Below are the code and all the weights of a small trained network. Each question names an input and a class and asks about switching units off, where a switched-off unit gives its printed mean instead of its output.

import numpy as np


def w(rows, s, z=0):
    codes = np.array(rows[::2]) - 128.0
    scale = np.full(codes.shape[1], s)
    scale[-1] = z or s
    return codes * scale


def norm(h):
    return h / np.sqrt((h * h).mean(-1, keepdims=True) + 1e-5)


def f(y):
    return np.maximum(y, 0)


def log_softmax(a):
    a = a - a.max(-1, keepdims=True)
    return a - np.log(np.exp(a).sum(-1, keepdims=True))


def net(x, mask):
    res = np.array(x, float).reshape(1, 8) / 4 @ E
    u = 0
    for l in range(2):
        y = f(norm(res) @ A[l][:, :-1].T + A[l][:, -1])
        res = res + np.where(mask[u : u + 15], y, B[l][:, -1]) @ B[l][:, :-1]
        u += 15
    return log_softmax(norm(res)[-1] @ U[:, :-1].T + U[:, -1])


A, B = {}, {}
E = w([
[158,166,123,43,50,56],'x0',
[137,173,157,77,231,76],'x1',
[127,127,129,130,131,129],'x2',
[142,79,117,182,134,45],'x3',
[65,215,232,220,96,106],'x4',
[249,184,124,171,111,144],'x5',
[130,131,129,135,128,127],'x6',
[184,37,249,89,118,163],'x7',
],0.0019)
A[0] = w([
[155,181,81,144,129,126,158],'0.n0',
[144,99,195,112,120,143,3],'0.n1',
[95,130,76,147,33,189,108],'0.n2',
[149,132,185,88,191,107,121],'0.n3',
[118,60,93,192,13,160,55],'0.n4',
[220,122,175,140,116,149,113],'0.n5',
[101,156,125,100,49,238,96],'0.n6',
[120,191,139,65,160,201,67],'0.n7',
[132,72,104,154,210,190,88],'0.n8',
[132,65,112,185,218,223,44],'0.n9',
[123,188,109,114,229,101,120],'0.n10',
[140,126,233,148,124,137,83],'0.n11',
[140,131,136,92,83,94,57],'0.n12',
[158,49,115,205,131,1,147],'0.n13',
[205,159,115,180,146,159,53],'0.n14',
],0.0053,0.0033)
B[0] = w([
[96,106,108,158,88,183,209],'0.n0',
[167,46,145,119,146,153,139],'0.n1',
[151,93,123,131,176,108,200],'0.n2',
[171,104,115,194,120,127,194],'0.n3',
[196,146,184,132,216,55,192],'0.n4',
[77,117,93,145,100,172,190],'0.n5',
[138,171,169,116,199,134,185],'0.n6',
[118,160,177,100,220,170,165],'0.n7',
[71,140,187,180,92,115,192],'0.n8',
[75,165,182,201,127,110,192],'0.n9',
[180,68,139,185,140,112,221],'0.n10',
[120,78,97,121,132,134,185],'0.n11',
[117,137,133,97,88,85,144],'0.n12',
[110,207,176,54,193,255,254],'0.n13',
[110,123,140,143,73,154,163],'0.n14',
],0.0059,0.0031)
A[1] = w([
[127,147,185,123,113,132,63],'1.n0',
[174,95,151,208,185,183,120],'1.n1',
[222,117,150,177,221,33,47],'1.n2',
[81,244,17,163,170,106,188],'1.n3',
[143,58,209,84,104,167,155],'1.n4',
[192,182,118,26,66,58,187],'1.n5',
[132,152,133,67,150,130,175],'1.n6',
[40,137,99,104,202,57,152],'1.n7',
[40,171,206,205,119,136,240],'1.n8',
[151,72,123,131,219,120,198],'1.n9',
[24,110,164,125,174,87,12],'1.n10',
[76,104,190,157,109,148,249],'1.n11',
[101,51,54,98,158,198,107],'1.n12',
[231,155,65,255,110,209,155],'1.n13',
[15,54,150,71,193,71,107],'1.n14',
],0.0047,0.0015)
B[1] = w([
[133,125,70,158,158,150,147],'1.n0',
[108,133,127,86,144,66,228],'1.n1',
[180,126,193,120,69,131,175],'1.n2',
[129,3,145,162,204,146,191],'1.n3',
[98,87,52,200,178,125,183],'1.n4',
[31,179,161,215,143,81,154],'1.n5',
[119,183,119,187,134,143,159],'1.n6',
[160,116,200,144,93,172,173],'1.n7',
[199,143,27,68,98,93,254],'1.n8',
[156,163,129,109,60,102,199],'1.n9',
[113,136,136,93,85,131,170],'1.n10',
[118,164,88,99,125,96,207],'1.n11',
[144,183,61,124,113,61,160],'1.n12',
[84,96,178,70,79,127,213],'1.n13',
[150,135,147,137,52,197,182],'1.n14',
],0.0048,0.0056)
U = w([
[205,113,202,134,139,92,134],'0',
[126,175,130,93,216,211,93],'1',
[158,149,29,102,94,88,154],'2',
[116,8,79,178,160,149,78],'3',
[123,140,109,117,111,127,253],'4',
[43,176,148,210,115,96,49],'5',
[138,132,104,104,109,123,176],'6',
[110,124,132,95,36,187,13],'7',
],0.012,0.0044)

Each question gives the input, the list of numbers given to net, and the class t.
The units are the neurons (one row each of A and B). Each row of codes is followed by its name. A weight is (code - 128) times the scale printed after its matrix; where a second scale follows, it is the last column's (A, B and U).
mask holds one flag per neuron, layer by layer. A switched-off neuron (its flag False) gives its mean, the last column of its row in B, instead of its output. The means were averaged over made-up inputs and are rounded, as every weight is.
A unit's drop is (log p(t) with every unit on - log p(t) with that unit switched off) / (log p(t) with every unit on - log p(t) with every unit switched off).
The circuit of an input: a set's keep is (log p(t) with only the set's units on - log p(t) with every unit switched off) / (log p(t) with every unit on - log p(t) with every unit switched off). Starting from the 12 units with the biggest drops (on a tie, the unit counted first), units are removed one at a time, each time the one whose removal leaves the highest keep (on an exact tie, the one counted first), for as long as the keep stays at least 0.8.
units of the circuit, in order: the units of the circuit, biggest drop first
most important unit: the unit with the biggest drop
k most important neurons of layer l: the k neurons of layer l with the biggest drops, biggest first
drop of u: that unit's drop, to one decimal
input [-6,8,8,8,-5,2,3,-3], class 0: units of the circuit, in order -> 1.n2
input [2,1,-6,-2,4,4,-2,-6], class 3: units of the circuit, in order -> 1.n3; 0.n13
input [3,-1,7,5,6,8,-8,-8], class 3: 2 most important neurons of layer 0 -> 0.n8; 0.n9
input [7,0,-8,6,3,3,-7,8], class 3: units of the circuit, in order -> 1.n4; 0.n11; 0.n5
input [7,-4,4,8,6,6,-5,2], class 1: units of the circuit, in order -> 0.n13; 1.n9
input [-7,3,3,-4,0,-5,-4,-4], class 5: 2 most important neurons of layer 1 -> 1.n7; 1.n12
input [-1,-3,8,-8,1,-8,5,2], class 1: 2 most important neurons of layer 0 -> 0.n6; 0.n7
input [8,1,7,3,6,1,0,1], class 5: units of the circuit, in order -> 1.n5; 0.n12; 1.n9; 0.n10
input [-4,5,1,-4,-2,-7,1,1], class 7: 2 most important neurons of layer 1 -> 1.n14; 1.n10
input [7,5,4,1,-6,3,-1,-4], class 5: units of the circuit, in order -> 1.n5; 1.n8
input [6,-7,1,2,5,-5,-6,-2], class 0: units of the circuit, in order -> 0.n4; 0.n2
input [7,-8,-4,6,7,4,-4,-6], class 0: 3 most important neurons of layer 0 -> 0.n4; 0.n2; 0.n8
input [7,-8,-2,5,7,-5,0,3], class 0: 3 most important neurons of layer 0 -> 0.n4; 0.n2; 0.n0
input [0,3,-1,-1,5,-2,2,-1], class 2: units of the circuit, in order -> 1.n8
input [-4,8,-8,-6,5,7,0,-8], class 0: 2 most important neurons of layer 0 -> 0.n10; 0.n13
input [-5,-8,-3,0,-4,0,-7,7], class 0: 3 most important neurons of layer 0 -> 0.n4; 0.n6; 0.n0
input [1,5,7,-2,3,-5,7,7], class 3: 2 most important neurons of layer 0 -> 0.n1; 0.n4
input [-8,-8,-7,-7,3,-2,-2,1], class 0: units of the circuit, in order -> 0.n4; 0.n13; 0.n6
input [6,-2,-2,-6,4,-6,-5,3], class 1: 3 most important neurons of layer 0 -> 0.n6; 0.n7; 0.n8
input [2,8,-8,1,-6,8,-6,-6], class 0: most important unit -> 0.n10
input [6,-5,5,3,-1,-1,4,-5], class 5: 3 most important neurons of layer 0 -> 0.n10; 0.n12; 0.n3
input [4,-5,-4,-3,0,7,7,7], class 3: 2 most important neurons of layer 0 -> 0.n5; 0.n13
input [0,-5,-3,7,3,-1,-2,-8], class 3: drop of 1.n11 -> 0.1
input [-1,4,7,-3,2,4,0,7], class 3: drop of 1.n4 -> 0.3
